What each symbol does to the items:
lj: ve>jl, ge>bz
rg: ve>ff, ge>mp
nq: ve>bd, ge>dt
jl: ve>cq, ge>qc
nf: ve>cg, ge>rn
qs: ve>bz, ge>dl
jm: ve>tg, ge>pb
jj: ve>ng, ge>ng
qc: ve>hh, ge>hr
mh: ve>rg, ge>ht
hh: ve>lj, ge>nc
sn: ve>dt, ge>jj
jr: ve>fg, ge>dn
nc: ve>bz, ge>pp
fb: ve>qf, ge>rn
ff: ve>dn, ge>tc
fg: ve>dl, ge>pf
ns: ve>tl, ge>lb
cq: ve>pp, ge>hh
rr: ve>qq, ge>hd
lb: ve>rj, ge>jm
bz: ve>qc, ge>sb
zz: ve>sc, ge>rg
zt: ve>nq, ge>sn
pp: ve>sb, ge>tc
qf: ve>jj, ge>fm
tl: ve>nf, ge>tc
sc: ve>zz, ge>pb
qr: ve>hn, ge>zf
ls: ve>tc, ge>lj
hr: ve>ff, ge>sc
pf: ve>rd, ge>mh
bd: ve>mh, ge>lp
cg: ve>qg, ge>ns
tc: ve>bz, ge>jl
ms: ve>rn, ge>hn
dp: ve>pm, ge>fb
mm: ve>rr, ge>qq
fj: ve>pb, ge>cg
lp: ve>qf, ge>pm
tg: ve>gn, ge>lm
rj: ve>jd, ge>tg
qg: ve>mz, ge>tl
jc: ve>jm, ge>tc
gn: ve>lb, ge>jc
mz: ve>hq, ge>nf
dl: ve>pn, ge>rd
zf: ve>th, ge>mz
jt: ve>rg, ge>pn
dn: ve>ff, ge>bd
pb: ve>hq, ge>mz
th: ve>jc, ge>fj
jp: ve>zz, ge>pf
lm: ve>jc, ge>ls
mp: ve>qs, ge>fg
jb: ve>hn, ge>rr
qq: ve>ms, ge>qr
ng: ve>jj, ge>mm
rn: ve>fm, ge>mz
hq: ve>zf, ge>qg
jd: ve>ns, ge>gn
rd: ve>jr, ge>jp
pm: ve>sn, ge>qf
pn: ve>jp, ge>jr
sb: ve>hr, ge>zz
ht: ve>dn, ge>nq
dt: ve>lp, ge>dp
hn: ve>rr, ge>th
fm: ve>ng, ge>lp
hd: ve>qr, ge>hq

The rows follow the links: the fewer symbols apart two items are, the more alike their rows tend to be.

Rows with their items:
34 -4 -205 -49 -43 94 -111 -1 242 41 -28 44 97 1 -71 -49 4 -41 -77 -210 114 -194 -124 -56 80 57 -192 -86 -27 76 -166 -5 -183 178 -117 -198 94 70 97 -30 68 123 -63 -52 79 24 -160 1 -28 -51 231 15 -42 -20 45 -43: rd
-111 -89 -57 -52 10 -29 -140 -244 25 -72 -121 -120 7 15 38 45 -55 -22 43 188 -13 -68 -112 -192 -178 -183 2 -43 -104 138 96 91 -42 17 134 37 -54 -16 -199 24 8 58 -68 194 -12 211 -92 86 38 -25 -208 -126 4 26 -176 -14: hq
83 -131 174 -126 -41 11 10 103 -1 43 10 133 60 -83 -3 -10 -71 6 21 37 -146 1 170 297 69 69 250 102 102 -68 -103 -126 309 -80 -132 65 -114 65 67 -89 8 34 100 -37 -28 49 144 -144 -94 22 -95 54 -62 60 48 20: hh
46 95 -74 -38 34 157 -108 -70 -18 67 11 102 61 121 136 124 133 116 11 -245 63 45 31 -78 44 233 41 -119 -217 -22 -79 -87 -265 -62 -16 -28 109 -116 -70 73 41 -16 121 -101 -11 65 46 -141 -242 28 142 -78 63 9 -60 -133: dn
18 -14 -210 -43 -51 97 -111 6 235 76 -44 29 100 -3 -69 -42 -2 -45 -81 -194 121 -194 -122 -57 66 55 -190 -98 -27 74 -178 -12 -181 165 -120 -205 114 74 89 -38 51 119 -91 -33 52 35 -161 3 -34 -53 231 12 -57 -7 39 -60: pn
42 16 -175 -83 -12 149 -157 -60 159 63 -54 77 121 55 40 35 43 35 -35 -260 108 -145 -48 -58 66 169 -36 -107 -139 58 -189 -65 -249 69 -88 -125 108 6 14 8 88 103 45 -63 29 122 -77 -105 -180 -26 213 -39 0 -1 -33 -113: rg
-103 -76 -75 -48 43 1 -144 -266 80 -103 -80 -120 10 34 17 43 -88 -63 54 182 -4 -54 -95 -124 -155 -181 22 52 -122 123 162 95 -14 35 129 39 -74 46 -179 -2 -19 50 -107 239 -6 247 -64 41 62 -78 -176 -73 -43 9 -173 24: mz
37 189 33 22 42 110 9 -55 -134 58 96 60 13 112 127 146 129 123 42 -133 26 211 128 -46 -10 184 64 -52 -211 -113 133 -4 -194 -168 82 57 28 -143 -104 73 -107 -175 62 -39 -69 -14 162 -118 -81 -23 70 5 90 -20 7 -91: nq
14 -134 115 -48 42 -63 130 157 -109 -44 30 79 -74 -22 11 -39 -39 -14 22 61 -84 57 125 249 71 119 212 154 203 -43 -114 -207 279 -79 -123 107 2 44 98 -50 92 43 187 -105 17 -72 106 -158 -80 49 -65 49 4 53 61 26: ls
-139 -72 -153 118 121 -123 201 82 -171 -172 60 -102 -234 102 45 -68 27 -72 20 110 76 85 -39 -23 5 78 20 204 244 79 33 -158 14 72 14 104 177 58 99 35 95 53 143 -47 85 -195 -29 -97 56 42 10 34 49 12 35 77: lb
-4 13 119 55 -50 -113 -26 -41 -70 12 -161 -111 8 -93 22 -49 20 39 -12 102 -16 -92 -104 -275 -97 -223 -131 -229 -16 42 -59 168 -46 -15 96 22 -31 -142 -108 96 96 -13 -48 -45 5 -13 -101 287 7 154 -197 -156 68 14 -123 -39: hd
-115 -110 -108 -64 55 -10 -122 -227 74 -95 -31 -123 -9 60 10 72 -106 -62 42 203 -20 -14 -69 -55 -143 -170 47 108 -88 110 192 51 2 15 130 14 -89 44 -167 -30 -59 41 -109 266 -31 256 -47 -27 97 -146 -138 -40 -44 3 -115 34: nf
70 -116 181 -135 -20 7 19 97 -15 27 9 134 45 -84 -23 5 -86 11 24 40 -166 18 168 285 72 66 236 107 91 -62 -98 -135 307 -101 -120 61 -123 57 62 -100 1 31 110 -53 -31 42 140 -152 -95 23 -95 43 -61 61 44 12: cq
-114 -111 -40 70 91 -139 215 125 -228 -147 33 -51 -219 66 65 -93 9 -43 51 139 46 77 -1 29 5 88 66 146 241 68 -47 -176 68 36 -26 135 145 26 101 24 163 35 221 -80 72 -195 -3 -78 -25 115 -60 -15 72 23 25 48: jc
64 -128 154 -120 -4 -4 39 133 -23 31 19 139 19 -69 -14 -22 -69 9 20 37 -139 16 161 309 76 81 229 105 114 -62 -131 -159 308 -98 -150 78 -89 60 88 -97 30 36 115 -56 -27 25 121 -158 -93 23 -79 45 -53 56 49 8: lj
74 -135 168 -153 -23 42 -28 77 5 55 4 153 80 -65 -7 -3 -77 21 18 15 -138 -4 166 298 60 72 253 86 59 -62 -118 -143 267 -103 -136 61 -108 80 72 -112 29 45 116 -35 -32 76 114 -161 -137 15 -89 26 -58 74 31 -22: qc
49 -2 -201 -28 -57 78 -88 26 253 56 -26 34 90 -7 -78 -54 -16 -54 -84 -192 121 -209 -126 -16 97 43 -169 -61 4 77 -168 -2 -135 168 -131 -213 76 95 102 -32 64 134 -93 -42 57 38 -168 19 -11 -58 244 13 -57 -19 44 -9: dl
-165 -118 -145 96 118 -132 200 64 -168 -184 46 -93 -243 108 61 -66 25 -69 33 131 62 88 -39 -30 -7 82 34 185 225 107 19 -162 37 92 29 125 172 47 89 48 128 28 180 -33 89 -161 -25 -101 26 49 -30 0 68 16 9 65: jm
41 133 -19 0 35 142 -55 -72 -101 45 36 77 45 130 139 140 144 128 21 -199 64 115 66 -100 27 236 58 -120 -216 -34 -1 -46 -268 -117 27 24 94 -140 -84 67 13 -73 118 -79 -36 29 72 -110 -195 32 110 -63 63 -3 -30 -142: ht

Each walk starts at a row. The symbols on each line, taken left to right, move it on to the next item.
Answer with the item's row; about right is enough.
---
63 188 5 27 53 150 -31 -73 -96 63 66 75 26 123 125 137 141 125 24 -189 38 162 90 -76 14 212 70 -65 -235 -75 79 -14 -248 -137 61 34 63 -143 -107 67 -63 -110 73 -58 -55 27 134 -124 -144 -25 117 -19 75 -30 -22 -96
ve ve ve ge: 13 -167 96 -131 17 2 35 55 -51 -25 29 123 -7 -17 47 15 -70 -12 53 75 -93 19 140 260 37 121 291 150 96 -15 -88 -198 270 -55 -117 104 -58 106 70 -65 54 66 183 -33 8 48 131 -220 -138 30 -118 32 -42 82 -13 -3
ve ge ge ve: 2 -153 -101 -181 14 126 -228 -192 167 -8 -85 53 118 58 56 63 -71 3 25 -72 5 -141 -35 30 -35 82 119 17 -159 125 -102 -93 -84 6 -47 -33 -13 44 -106 -63 91 156 33 102 3 323 -55 -158 -176 -66 13 -101 -42 36 -134 -89
---
24 138 64 65 2 19 31 -19 -10 14 138 -27 14 -33 -77 66 -34 -9 20 72 -77 167 82 88 -25 -109 -21 102 -73 -111 318 132 65 -87 127 4 -178 15 -55 -56 -270 -168 -194 177 -86 -5 88 24 224 -162 14 135 -44 -78 85 83
ge ge ve ve: -72 -83 31 -7 5 -79 -114 -185 -2 -49 -143 -130 -9 -1 61 8 -35 4 54 177 15 -77 -123 -234 -154 -230 -58 -105 -87 110 48 118 -56 15 138 45 -41 -88 -173 65 52 32 -59 116 -13 156 -96 179 10 41 -226 -158 27 10 -192 -15
ve ge ge: -150 -127 -142 -37 68 -10 -96 -230 45 -136 -32 -114 -36 84 49 50 -92 -83 82 200 14 -2 -98 -79 -153 -119 53 145 -78 132 164 17 -25 47 124 40 -16 104 -147 -15 -8 70 -54 262 -6 214 -75 -44 72 -113 -154 -41 -26 -2 -139 33
---
38 102 -126 -43 23 157 -106 -82 9 80 -2 69 73 115 101 111 127 103 -16 -261 104 10 -5 -121 57 219 -18 -156 -206 -14 -95 -49 -328 -27 -21 -64 123 -91 -70 48 50 -5 77 -85 -2 66 1 -103 -203 5 206 -67 53 -7 -30 -142
ge ve ve: 52 -4 -43 -120 15 152 -121 -77 2 61 -5 128 89 113 127 114 77 102 22 -188 48 2 72 19 42 249 159 -79 -172 4 -142 -137 -165 -85 -62 7 94 -60 -56 30 78 24 182 -92 -6 124 71 -210 -282 34 86 -73 42 37 -58 -143
ge ge: 70 -121 162 -133 -16 15 26 96 -17 38 -4 136 32 -70 8 -6 -84 15 12 21 -145 15 169 292 59 79 255 130 86 -64 -103 -132 281 -87 -134 75 -103 70 77 -85 24 22 126 -46 -33 46 140 -168 -105 19 -88 37 -60 78 47 14
---
-45 35 38 15 -9 -36 -62 -161 51 -28 14 -81 29 -26 -56 34 -91 -46 36 175 -44 29 -35 -60 -122 -250 -50 58 -105 12 275 183 44 -13 177 23 -158 29 -110 -12 -175 -65 -204 249 -63 130 -18 123 218 -120 -137 36 -42 -51 -51 82
ge ve ge: -111 -119 -103 -69 55 -7 -135 -240 56 -102 -63 -90 7 53 28 66 -99 -57 62 198 11 -14 -81 -96 -154 -156 48 85 -115 113 154 51 -26 31 149 28 -54 64 -168 -13 -18 64 -66 260 -15 249 -81 -25 38 -104 -159 -68 -25 0 -155 13
ve ge ve ge: -216 -140 -220 32 144 -103 102 -58 -114 -206 39 -121 -188 143 54 -3 -36 -108 62 215 45 68 -63 -16 -76 -8 38 257 143 128 123 -135 15 81 66 104 106 96 -18 -12 59 71 74 153 54 -8 -76 -143 81 -57 -64 -10 24 -9 -48 64
---
-123 -134 -106 -34 66 -42 -117 -243 3 -133 -95 -142 -49 72 60 29 -64 -63 73 205 12 -54 -118 -155 -161 -144 25 59 -85 160 110 20 -51 31 142 78 -4 15 -180 16 48 91 -13 201 0 219 -92 24 29 -52 -176 -120 19 25 -191 13
ve ve ve ve: -97 -84 38 36 22 -135 -17 -106 -105 -85 -138 -170 -78 -5 59 -39 -1 7 28 182 9 -53 -130 -264 -141 -184 -61 -112 22 119 -14 76 -27 4 122 83 25 -93 -146 96 132 41 25 30 33 33 -98 203 -3 135 -242 -175 74 40 -176 -7
ve ve ve ge: -93 -84 -12 46 71 -109 218 168 -184 -95 72 17 -185 29 46 -71 37 -45 43 81 22 92 48 83 43 117 71 157 255 -1 -49 -182 124 39 -56 123 129 59 141 22 124 6 201 -103 68 -240 30 -116 -21 102 -26 45 53 29 68 51
---
20 -104 -164 -189 -29 144 -220 -117 230 38 -80 76 154 37 20 45 -15 -9 -24 -159 43 -184 -45 31 37 128 41 -49 -131 96 -190 -85 -111 76 -114 -112 30 89 -23 -55 79 152 11 16 18 221 -86 -139 -190 -62 109 -48 -52 29 -68 -101
ve ge: -124 -129 -121 -46 68 -33 -131 -259 32 -135 -75 -132 -17 80 60 45 -71 -66 72 174 25 -49 -109 -125 -149 -122 61 73 -98 173 93 16 -44 53 116 79 -18 48 -169 10 50 106 -2 210 19 250 -85 -36 -6 -56 -169 -115 -3 20 -197 13
ve ge ge: -149 -172 -129 -71 98 -11 -86 -192 24 -158 -25 -123 -45 87 44 58 -105 -80 66 224 -42 20 -53 10 -128 -97 136 189 -28 121 167 -46 70 21 93 72 -40 87 -133 -35 -20 76 -42 244 -4 233 -32 -145 55 -127 -153 -29 -52 30 -134 42
---
87 -121 183 -129 -35 31 -1 94 27 40 4 136 69 -98 -8 -17 -94 2 22 14 -137 -22 160 323 75 67 251 117 88 -60 -110 -132 296 -75 -144 52 -114 97 81 -96 22 55 100 -46 -20 51 139 -142 -100 14 -97 59 -53 58 33 24
ve ge ve: 51 -127 68 -204 -17 126 -102 -41 81 44 -43 159 126 -1 71 74 -38 47 33 -62 -66 -34 134 204 27 165 275 36 -93 -13 -150 -139 121 -69 -117 41 -62 78 -15 -56 46 78 126 -19 -13 194 102 -223 -229 19 -48 -18 -46 65 -46 -80
ve ge ve: 86 -141 126 -156 -35 38 -22 93 60 37 2 147 94 -74 -22 -17 -86 -5 17 4 -121 -28 145 321 82 79 219 94 92 -71 -147 -143 280 -54 -162 19 -96 103 89 -110 32 73 100 -56 -24 72 81 -153 -112 14 -54 43 -78 54 35 -5
---
-111 -50 -91 127 89 -139 234 125 -200 -150 70 -61 -226 85 39 -83 21 -47 17 81 61 77 -12 16 36 101 31 150 251 42 -18 -179 37 57 -23 93 182 22 118 17 123 42 162 -93 83 -222 -7 -103 27 60 23 31 56 15 66 69
ve ge ge ve ge: 71 -161 74 -203 -19 90 -108 27 88 51 -41 133 121 -37 14 37 -90 27 1 -41 -140 -56 137 282 68 113 230 70 14 -25 -168 -158 193 -82 -175 22 -89 65 23 -104 44 85 102 -27 -39 163 84 -196 -169 -24 -39 -5 -60 60 -2 -56
ge ge ge ve: 67 -62 -127 -86 -71 98 -99 45 262 56 -49 88 119 -50 -98 -82 -46 -53 -82 -187 67 -217 -62 92 92 82 -69 -25 40 53 -225 -63 -22 166 -184 -186 44 133 146 -77 67 148 -54 -59 63 53 -116 -47 -64 -49 201 31 -96 4 59 -31
